Below are the code and all the weights of a small trained network. Each question names an input and a target symbol and asks about switching units off, where a switched-off unit gives its printed mean instead of its output.

import numpy as np


def w(rows, s, z=0):
    codes = np.array(rows[::2]) - 128.0
    scale = np.full(codes.shape[1], s)
    scale[-1] = z or s
    return codes * scale


def f(y):
    return y / 2 * (1 + np.tanh(0.7978845608 * (y + 0.044715 * y**3)))


def softmax(a):
    e = np.exp(a - a.max(-1, keepdims=True))
    return e / e.sum(-1, keepdims=True)


def log_softmax(a):
    a = a - a.max(-1, keepdims=True)
    return a - np.log(np.exp(a).sum(-1, keepdims=True))


def net(x, mask):
    ids = ['ζξπστφψω'.index(c) for c in x.split()]
    T = len(ids)
    res = E[ids] + P[:T]
    u = 0
    for l in range(3):
        q, k, v = (res @ M[l].T for M in (Q, K, V))
        z = softmax(np.where(np.tri(T) > 0, q @ k.T / 2**0.5, -1e9)) @ v
        res = res + np.where(mask[u], z, O[l][:, -1]) @ O[l][:, :-1]
        u += 1
        y = f(res @ A[l][:, :-1].T + A[l][:, -1])
        res = res + np.where(mask[u : u + 4], y, B[l][:, -1]) @ B[l][:, :-1]
        u += 4
    return log_softmax(res[-1] @ U[:, :-1].T + U[:, -1])


Q, K, V, O, A, B = {}, {}, {}, {}, {}, {}
E = w([
[119,113,113],'ζ',
[129,85,251],'ξ',
[122,177,158],'π',
[182,101,116],'σ',
[96,207,167],'τ',
[31,163,70],'φ',
[130,206,213],'ψ',
[98,83,77],'ω',
],0.017)
P = w([
[255,109,54],'0',
[96,158,223],'1',
[83,147,211],'2',
[84,142,201],'3',
[81,118,188],'4',
[69,106,180],'5',
[64,104,169],'6',
[75,129,182],'7',
],0.0084)
Q[0] = w([
[27,215,176],'0.h0',
[89,2,130],'0.h0',
],0.0084)
K[0] = w([
[65,2,84],'0.h0',
[227,220,92],'0.h0',
],0.0081)
V[0] = w([
[2,210,55],'0.h0',
[112,94,227],'0.h0',
],0.008)
O[0] = w([
[1,216,23,178],'0.h0',
[145,140,242,251],'0.h0',
],0.0064,0.0023)
A[0] = w([
[127,118,2,73],'0.n0',
[72,188,235,54],'0.n1',
[56,127,124,141],'0.n2',
[197,53,145,1],'0.n3',
],0.0087,0.0089)
B[0] = w([
[254,94,166,152],'0.n0',
[149,42,76,255],'0.n1',
[122,184,178,204],'0.n2',
[105,197,95,137],'0.n3',
],0.0073,0.0071)
Q[1] = w([
[234,123,33],'1.h0',
[137,253,63],'1.h0',
],0.006)
K[1] = w([
[56,212,128],'1.h0',
[168,104,2],'1.h0',
],0.0092)
V[1] = w([
[4,180,231],'1.h0',
[116,136,29],'1.h0',
],0.0049)
O[1] = w([
[255,158,225,121],'1.h0',
[210,157,62,3],'1.h0',
],0.0054,0.005)
A[1] = w([
[200,188,203,55],'1.n0',
[254,118,188,1],'1.n1',
[165,69,17,70],'1.n2',
[66,142,148,184],'1.n3',
],0.0074,0.008)
B[1] = w([
[87,112,166,154],'1.n0',
[2,182,53,163],'1.n1',
[78,64,110,131],'1.n2',
[180,51,251,255],'1.n3',
],0.0056,0.006)
Q[2] = w([
[195,150,99],'2.h0',
[89,142,255],'2.h0',
],0.0084)
K[2] = w([
[90,134,163],'2.h0',
[137,84,2],'2.h0',
],0.009)
V[2] = w([
[253,254,136],'2.h0',
[197,79,51],'2.h0',
],0.0072)
O[2] = w([
[254,230,227,7],'2.h0',
[167,127,19,237],'2.h0',
],0.0067,0.002)
A[2] = w([
[18,211,93,121],'2.n0',
[229,248,95,101],'2.n1',
[189,95,163,188],'2.n2',
[96,2,39,11],'2.n3',
],0.0068,0.012)
B[2] = w([
[174,144,130,192],'2.n0',
[57,170,254,138],'2.n1',
[177,104,95,254],'2.n2',
[121,173,184,162],'2.n3',
],0.014,0.0066)
U = w([
[186,177,136,119],'ζ',
[39,76,64,155],'ξ',
[195,193,182,80],'π',
[138,75,21,133],'σ',
[204,149,44,212],'τ',
[116,98,197,147],'φ',
[1,203,112,157],'ψ',
[7,99,241,8],'ω',
],0.0073,0.013)

Each question gives the input, a string of symbols that net reads in full, and the target symbol t.
The units are the heads (2 rows each of Q, K, V and O) and the neurons (one row each of A and B). Each row of codes is followed by its name. A weight is (code - 128) times the scale printed after its matrix; where a second scale follows, it is the last column's (O, A, B and U).
mask holds one flag per unit, layer by layer, with each layer's heads first. A switched-off unit (its flag False) gives its mean, the last column of its rows in O or B, instead of its output. The means were averaged over made-up inputs and are rounded, as every weight is.
A unit's drop is (log p(t) with every unit on - log p(t) with that unit switched off) / (log p(t) with every unit on - log p(t) with every unit switched off).
The circuit of an input: a set's keep is (log p(t) with only the set's units on - log p(t) with every unit switched off) / (log p(t) with every unit on - log p(t) with every unit switched off). Starting from the 12 units with the biggest drops (on a tie, the unit counted first), units are removed one at a time, each time the one whose removal leaves the highest keep (on an exact tie, the one counted first), for as long as the keep stays at least 0.8.
units of the circuit, in order: the units of the circuit, biggest drop first
most important unit: the unit with the biggest drop
top k neurons: the k neurons with the biggest drops, biggest first
k most important neurons of layer l: the k neurons of layer l with the biggest drops, biggest first
input ξ ξ ξ τ φ ψ ζ, target ω: units of the circuit, in order => (2.h0, 0.h0, 1.h0)
input φ φ φ, target τ: most important unit => 1.h0
input τ π τ, target π: units of the circuit, in order => (2.h0, 1.h0)
input φ ψ π φ, target τ: top 3 neurons => (2.n0, 0.n0, 0.n2)
input ξ φ φ, target ω: top 4 neurons => (1.n3, 0.n2, 0.n1, 2.n2)
input φ ψ ψ σ ψ, target τ: units of the circuit, in order => (1.h0, 2.h0, 0.h0)
input ζ ξ τ, target ξ: top 2 neurons => (1.n2, 0.n2)
input ξ π ζ ψ ξ ψ, target ω: top 3 neurons => (1.n1, 2.n0, 1.n0)
input φ φ τ ψ ξ τ ξ, target τ: top 3 neurons => (0.n0, 0.n1, 0.n2)
input ζ ψ ψ ψ τ π, target ξ: top 2 neurons => (1.n2, 0.n2)
input ζ ξ π ζ ψ, target ξ: units of the circuit, in order => (2.h0, 1.h0, 1.n2, 0.n2)
input φ σ σ π, target τ: top 2 neurons => (1.n2, 0.n1)
input ζ π ω τ, target ξ: units of the circuit, in order => (1.h0, 2.h0, 0.h0)
input φ ψ σ ξ ζ ψ π, target τ: 2 most important neurons of layer 1 => (1.n2, 1.n1)
input ξ π φ ψ φ τ ξ, target ω: units of the circuit, in order => (2.h0, 0.h0)
input ω φ ψ φ ζ ψ φ τ, target ψ: units of the circuit, in order => (0.h0)
input ξ ζ φ, target ω: top 3 neurons => (1.n3, 0.n1, 2.n2)
input φ ξ σ σ τ ξ ψ, target τ: 2 most important neurons of layer 0 => (0.n1, 0.n0)
input φ τ τ, target τ: top 4 neurons => (0.n0, 2.n0, 1.n2, 0.n2)
input ξ τ π φ ψ, target ω: units of the circuit, in order => (0.h0, 2.h0, 1.h0, 1.n3)
input σ ψ τ, target τ: top 2 neurons => (0.n3, 0.n1)
input ξ ξ π ψ ω, target ω: top neuron => (0.n1)
